Below is a small trained network, with its code and all its weights. Each question gives an input and a class and asks what happens when units are switched off, that is, made to give their printed mean instead of their output.

import numpy as np


def w(rows, s, z=0):
    codes = np.array(rows[::2]) - 128.0
    scale = np.full(codes.shape[1], s)
    scale[-1] = z or s
    return codes * scale


def norm(h):
    return h / np.sqrt((h * h).mean(-1, keepdims=True) + 1e-5)


def f(y):
    return np.maximum(y, 0)


def log_softmax(a):
    a = a - a.max(-1, keepdims=True)
    return a - np.log(np.exp(a).sum(-1, keepdims=True))


def net(x, mask):
    res = np.array(x, float).reshape(1, 6) / 4 @ E
    u = 0
    for l in range(4):
        y = f(norm(res) @ A[l][:, :-1].T + A[l][:, -1])
        res = res + np.where(mask[u : u + 6], y, B[l][:, -1]) @ B[l][:, :-1]
        u += 6
    return log_softmax(norm(res)[-1] @ U[:, :-1].T + U[:, -1])


A, B = {}, {}
E = w([
[71,102,200,166,96,18],'x0',
[87,39,207,38,105,180],'x1',
[61,31,77,169,254,139],'x2',
[130,124,128,130,129,128],'x3',
[107,166,200,225,135,184],'x4',
[128,128,128,129,127,129],'x5',
],0.0044)
A[0] = w([
[50,191,186,205,122,206,16],'0.n1',
[62,101,145,118,255,135,38],'0.n2',
[185,100,96,54,148,59,4],'0.n3',
[193,125,126,186,178,78,55],'0.n4',
[59,122,183,171,99,67,49],'0.n5',
[87,131,177,98,144,186,34],'0.n6',
],0.0075,0.0041)
B[0] = w([
[255,59,125,55,182,17,213],'0.n1',
[125,60,78,196,87,166,255],'0.n2',
[202,59,157,130,248,21,194],'0.n3',
[59,231,91,160,131,105,188],'0.n4',
[37,102,85,77,105,70,226],'0.n5',
[111,135,192,96,141,129,173],'0.n6',
],0.008,0.0031)
A[1] = w([
[115,100,167,95,143,172,25],'1.n1',
[174,163,116,112,179,244,36],'1.n2',
[183,130,97,108,182,185,27],'1.n3',
[185,95,181,178,186,99,116],'1.n4',
[126,54,144,117,120,122,104],'1.n5',
[121,162,110,172,168,93,6],'1.n6',
],0.011,0.0023)
B[1] = w([
[60,184,125,42,159,172,177],'1.n1',
[72,100,158,186,91,18,209],'1.n2',
[78,134,141,138,107,2,209],'1.n3',
[199,101,91,77,203,118,233],'1.n4',
[146,225,112,75,153,156,253],'1.n5',
[129,140,162,76,175,187,201],'1.n6',
],0.008,0.0045)
A[2] = w([
[226,130,190,145,74,86,97],'2.n1',
[2,94,106,138,130,71,4],'2.n2',
[105,117,99,206,184,161,124],'2.n3',
[174,190,61,187,153,84,143],'2.n4',
[102,189,180,136,39,140,153],'2.n5',
[142,150,111,171,169,104,31],'2.n6',
],0.0075,0.0015)
B[2] = w([
[188,33,65,100,148,215,189],'2.n1',
[223,203,197,234,4,94,253],'2.n2',
[159,29,55,44,3,189,191],'2.n3',
[39,158,206,34,142,242,239],'2.n4',
[140,29,18,198,141,173,190],'2.n5',
[153,120,200,37,166,133,177],'2.n6',
],0.0049,0.0046)
A[3] = w([
[254,144,132,103,86,147,75],'3.n1',
[112,234,47,153,183,142,1],'3.n2',
[84,122,78,63,108,98,196],'3.n3',
[125,136,193,131,111,81,165],'3.n4',
[164,106,69,92,120,185,63],'3.n5',
[49,227,142,87,159,202,10],'3.n6',
],0.0077,0.0023)
B[3] = w([
[73,76,60,214,217,161,181],'3.n1',
[92,154,191,82,93,155,153],'3.n2',
[172,186,189,214,150,188,254],'3.n3',
[145,187,77,179,163,66,196],'3.n4',
[99,145,100,216,37,123,195],'3.n5',
[50,154,255,61,75,240,192],'3.n6',
],0.0057,0.005)
U = w([
[169,92,86,48,231,82,254],'0',
[82,171,134,188,47,2,122],'1',
[43,172,189,55,100,231,99],'2',
[108,16,14,195,72,214,16],'3',
],0.011,0.00092)

Each question gives the input, the list of numbers given to net, and the class t.
The units are the neurons (one row each of A and B). Each row of codes is followed by its name. A weight is (code - 128) times the scale printed after its matrix; where a second scale follows, it is the last column's (A, B and U).
mask holds one flag per neuron, layer by layer. A switched-off neuron (its flag False) gives its mean, the last column of its row in B, instead of its output. The means were averaged over made-up inputs and are rounded, as every weight is.
A unit's drop is (log p(t) with every unit on - log p(t) with that unit switched off) / (log p(t) with every unit on - log p(t) with every unit switched off).
The circuit of an input: a set's keep is (log p(t) with only the set's units on - log p(t) with every unit switched off) / (log p(t) with every unit on - log p(t) with every unit switched off). Starting from the 12 units with the biggest drops (on a tie, the unit counted first), units are removed one at a time, each time the one whose removal leaves the highest keep (on an exact tie, the one counted first), for as long as the keep stays at least 0.8.
units of the circuit, in order: the units of the circuit, biggest drop first
unit that matters most: the unit with the biggest drop
top k neurons: the k neurons with the biggest drops, biggest first
k most important neurons of layer l: the k neurons of layer l with the biggest drops, biggest first
input [-3,-7,4,2,7,5], class 0: top 4 neurons => [0.n1; 1.n4; 0.n5; 1.n5]
input [-1,-6,-5,6,4,-2], class 2: units of the circuit, in order => [2.n4]
input [0,-7,-7,-4,6,-7], class 2: top 2 neurons => [2.n4; 0.n3]
input [-2,-7,7,-1,3,-2], class 2: top 2 neurons => [0.n4; 2.n4]
input [2,-8,-3,-6,7,7], class 2: top 3 neurons => [2.n4; 0.n4; 0.n3]
input [6,4,-8,-3,7,-3], class 3: top 2 neurons => [2.n1; 2.n5]
input [-5,5,7,-4,5,-3], class 3: top 2 neurons => [0.n2; 2.n3]
input [5,-4,-6,-4,4,7], class 3: top 3 neurons => [2.n1; 0.n3; 1.n3]
input [5,7,-8,7,6,-4], class 3: top 2 neurons => [2.n5; 2.n1]
input [-6,-4,-6,4,-4,3], class 1: top 2 neurons => [1.n3; 1.n2]
input [-7,-2,-2,-1,5,-7], class 1: top 2 neurons => [1.n2; 1.n3]
input [-7,-8,3,-4,7,-5], class 2: top 4 neurons => [2.n4; 0.n4; 1.n6; 0.n3]
input [1,6,-7,3,-1,-7], class 3: 2 most important neurons of layer 3 => [3.n1; 3.n5]
input [6,-7,2,5,2,5], class 2: unit that matters most => 0.n4
input [7,-1,7,8,-5,-4], class 1: 2 most important neurons of layer 0 => [0.n5; 0.n1]
input [-6,-2,-6,-8,-3,-6], class 1: 2 most important neurons of layer 1 => [1.n2; 1.n3]
input [-7,-4,-5,2,7,-7], class 0: 2 most important neurons of layer 2 => [2.n1; 2.n2]
input [-8,8,1,2,6,5], class 1: 3 most important neurons of layer 1 => [1.n2; 1.n3; 1.n6]
input [7,6,6,5,0,8], class 1: 2 most important neurons of layer 0 => [0.n5; 0.n2]
input [-2,1,0,2,8,7], class 0: units of the circuit, in order => [0.n1]
input [4,4,5,3,1,-5], class 3: 2 most important neurons of layer 1 => [1.n3; 1.n2]
